Here is a tiny trained network, its code and every weight. The questions are about switching its units off for an input and a target symbol, where a switched-off unit gives its printed mean instead of its output.

import numpy as np


def w(rows, s, z=0):
    codes = np.array(rows[::2]) - 128.0
    scale = np.full(codes.shape[1], s)
    scale[-1] = z or s
    return codes * scale


def norm(h):
    return h / np.sqrt((h * h).mean(-1, keepdims=True) + 1e-5)


def f(y):
    return np.maximum(y, 0)


def softmax(a):
    e = np.exp(a - a.max(-1, keepdims=True))
    return e / e.sum(-1, keepdims=True)


def log_softmax(a):
    a = a - a.max(-1, keepdims=True)
    return a - np.log(np.exp(a).sum(-1, keepdims=True))


def net(x, mask):
    ids = ['δθμξστψ'.index(c) for c in x.split()]
    T = len(ids)
    res = E[ids] + P[:T]
    q, k, v = (norm(res) @ M[0].T for M in (Q, K, V))
    z = softmax(np.where(np.tri(T) > 0, q @ k.T / 2**0.5, -1e9)) @ v
    res = res + np.where(mask[0], z, O[0][:, -1]) @ O[0][:, :-1]
    y = f(norm(res) @ A[0][:, :-1].T + A[0][:, -1])
    res = res + np.where(mask[1:13], y, B[0][:, -1]) @ B[0][:, :-1]
    return log_softmax(norm(res)[-1] @ U[:, :-1].T + U[:, -1])


Q, K, V, O, A, B = {}, {}, {}, {}, {}, {}
E = w([
[107,172,104],'δ',
[136,72,176],'θ',
[135,70,181],'μ',
[152,125,112],'ξ',
[106,160,208],'σ',
[9,251,51],'τ',
[117,115,141],'ψ',
],0.019)
P = w([
[225,254,241],'0',
[73,120,153],'1',
[92,117,132],'2',
[96,114,127],'3',
[100,113,124],'4',
[104,112,119],'5',
[107,110,115],'6',
],0.0094)
Q[0] = w([
[244,202,2],'h0',
[251,40,24],'h0',
],0.0066)
K[0] = w([
[96,125,11],'h0',
[106,1,41],'h0',
],0.009)
V[0] = w([
[254,194,46],'h0',
[65,242,38],'h0',
],0.0079)
O[0] = w([
[120,2,161,25],'h0',
[175,229,178,248],'h0',
],0.009,0.0013)
A[0] = w([
[222,154,139,109],'n0',
[244,124,148,252],'n1',
[95,128,115,145],'n2',
[159,121,135,105],'n3',
[73,124,115,102],'n4',
[204,83,208,70],'n5',
[77,77,64,123],'n6',
[252,151,150,155],'n7',
[105,152,105,128],'n8',
[41,104,68,20],'n9',
[227,80,224,175],'n10',
[66,145,80,134],'n11',
],0.021,0.0038)
B[0] = w([
[133,98,182,174],'n0',
[7,32,83,181],'n1',
[149,131,112,179],'n2',
[98,92,131,137],'n3',
[149,133,96,193],'n4',
[120,87,231,215],'n5',
[87,251,143,204],'n6',
[109,178,179,188],'n7',
[130,155,113,200],'n8',
[86,12,126,203],'n9',
[134,43,14,255],'n10',
[113,73,139,232],'n11',
],0.032,0.0071)
U = w([
[113,21,184,220],'δ',
[78,180,10,91],'θ',
[112,168,194,123],'μ',
[158,126,111,1],'ξ',
[153,132,100,64],'σ',
[163,146,133,152],'τ',
[165,131,98,54],'ψ',
],0.013,0.0053)

Each question gives the input, a string of symbols that net reads in full, and the target symbol t.
The units are the heads (2 rows each of Q, K, V and O) and the neurons (one row each of A and B). Each row of codes is followed by its name. A weight is (code - 128) times the scale printed after its matrix; where a second scale follows, it is the last column's (O, A, B and U).
mask holds one flag per unit, heads first, then neurons. A switched-off unit (its flag False) gives its mean, the last column of its rows in O or B, instead of its output. The means were averaged over made-up inputs and are rounded, as every weight is.
A unit's drop is (log p(t) with every unit on - log p(t) with that unit switched off) / (log p(t) with every unit on - log p(t) with every unit switched off).
The circuit of an input: a set's keep is (log p(t) with only the set's units on - log p(t) with every unit switched off) / (log p(t) with every unit on - log p(t) with every unit switched off). Starting from the 12 units with the biggest drops (on a tie, the unit counted first), units are removed one at a time, each time the one whose removal leaves the highest keep (on an exact tie, the one counted first), for as long as the keep stays at least 0.8.
units of the circuit, in order: the units of the circuit, biggest drop first
top k neurons: the k neurons with the biggest drops, biggest first
drop of u: that unit's drop, to one decimal
input δ θ μ μ, target θ: units of the circuit, in order => h0, n6
input δ δ θ σ δ σ, target θ: top 4 neurons => n5, n11, n9, n0
input θ δ δ θ, target θ: top neuron => n6
input ψ ξ μ ξ, target θ: units of the circuit, in order => n6, h0
input δ δ δ σ μ σ δ, target μ: top 3 neurons => n10, n9, n1
input ψ δ σ δ, target θ: top 3 neurons => n5, n9, n8
input σ δ σ δ, target θ: top 3 neurons => n5, n9, n10
input ψ σ δ σ, target θ: top 2 neurons => n5, n0
input δ θ δ δ δ δ δ, target μ: top 3 neurons => n10, n9, n7
input δ δ σ σ σ δ σ, target μ: drop of n4 => 0.1
input ξ θ δ μ ψ ψ, target θ: drop of n6 => 1.2
input θ ψ δ δ ξ ψ, target θ: drop of n5 => 0.5
